Below is a small trained network, with its code and all its weights. Each question gives an input and a class and asks what happens when units are switched off, that is, made to give their printed mean instead of their output.

import numpy as np


def w(rows, s, z=0):
    codes = np.array(rows[::2]) - 128.0
    scale = np.full(codes.shape[1], s)
    scale[-1] = z or s
    return codes * scale


def norm(h):
    return h / np.sqrt((h * h).mean(-1, keepdims=True) + 1e-5)


def f(y):
    return np.maximum(y, 0)


def log_softmax(a):
    a = a - a.max(-1, keepdims=True)
    return a - np.log(np.exp(a).sum(-1, keepdims=True))


def net(x, mask):
    res = np.array(x, float).reshape(1, 4) / 4 @ E
    u = 0
    for l in range(2):
        y = f(norm(res) @ A[l][:, :-1].T + A[l][:, -1])
        res = res + np.where(mask[u : u + 9], y, B[l][:, -1]) @ B[l][:, :-1]
        u += 9
    return log_softmax(norm(res)[-1] @ U[:, :-1].T + U[:, -1])


A, B = {}, {}
E = w([
[110,255,49],'x0',
[132,133,134],'x1',
[43,131,220],'x2',
[128,128,128],'x3',
],0.0074)
A[0] = w([
[176,123,102,115],'0.n1',
[99,155,85,76],'0.n2',
[150,54,153,114],'0.n3',
[247,124,69,141],'0.n4',
[85,103,101,1],'0.n5',
[83,173,125,98],'0.n6',
[103,137,113,119],'0.n7',
[102,114,180,49],'0.n8',
[85,115,183,39],'0.n9',
],0.014,0.0063)
B[0] = w([
[23,133,109,172],'0.n1',
[176,178,146,164],'0.n2',
[255,70,160,219],'0.n3',
[39,148,107,254],'0.n4',
[95,133,60,128],'0.n5',
[174,110,154,173],'0.n6',
[117,146,159,146],'0.n7',
[92,138,48,160],'0.n8',
[81,117,71,165],'0.n9',
],0.0098,0.0074)
A[1] = w([
[152,103,125,15],'1.n1',
[140,163,146,99],'1.n2',
[165,253,74,139],'1.n3',
[149,146,196,63],'1.n4',
[101,141,181,109],'1.n5',
[126,184,109,30],'1.n6',
[120,163,223,118],'1.n7',
[127,39,116,178],'1.n8',
[148,132,100,2],'1.n9',
],0.012,0.0079)
B[1] = w([
[65,135,87,128],'1.n1',
[143,111,105,143],'1.n2',
[176,55,205,254],'1.n3',
[104,190,109,133],'1.n4',
[99,105,69,145],'1.n5',
[150,69,175,141],'1.n6',
[85,137,18,161],'1.n7',
[108,202,119,253],'1.n8',
[85,10,123,128],'1.n9',
],0.012,0.0069)
U = w([
[2,211,81,254],'0',
[227,154,253,2],'1',
],0.0093,0.00088)

Each question gives the input, the list of numbers given to net, and the class t.
The units are the neurons (one row each of A and B). Each row of codes is followed by its name. A weight is (code - 128) times the scale printed after its matrix; where a second scale follows, it is the last column's (A, B and U).
mask holds one flag per neuron, layer by layer. A switched-off neuron (its flag False) gives its mean, the last column of its row in B, instead of its output. The means were averaged over made-up inputs and are rounded, as every weight is.
A unit's drop is (log p(t) with every unit on - log p(t) with that unit switched off) / (log p(t) with every unit on - log p(t) with every unit switched off).
The circuit of an input: a set's keep is (log p(t) with only the set's units on - log p(t) with every unit switched off) / (log p(t) with every unit on - log p(t) with every unit switched off). Starting from the 12 units with the biggest drops (on a tie, the unit counted first), units are removed one at a time, each time the one whose removal leaves the highest keep (on an exact tie, the one counted first), for as long as the keep stays at least 0.8.
circuit, biggest first: the units of the circuit, biggest drop first
top k neurons: the k neurons with the biggest drops, biggest first
drop of u: that unit's drop, to one decimal
input [-4,4,6,8], class 0: top 2 neurons	[1.n3, 1.n8]
input [8,-5,6,-7], class 1: top 2 neurons	[1.n3, 0.n4]
input [3,8,-2,8], class 1: top 3 neurons	[1.n3, 0.n2, 1.n8]
input [-5,-2,-7,-6], class 0: circuit, biggest first	[0.n4]
input [6,-1,5,3], class 1: top 3 neurons	[1.n3, 0.n4, 1.n8]
input [-2,-1,3,-2], class 0: top 3 neurons	[1.n3, 0.n9, 0.n8]
input [-3,0,3,-8], class 0: top 2 neurons	[1.n3, 0.n8]
input [8,4,-2,-2], class 1: drop of 1.n3	0.5
input [6,-6,-2,-6], class 1: drop of 1.n3	0.6
input [4,5,3,0], class 1: drop of 1.n3	1.2
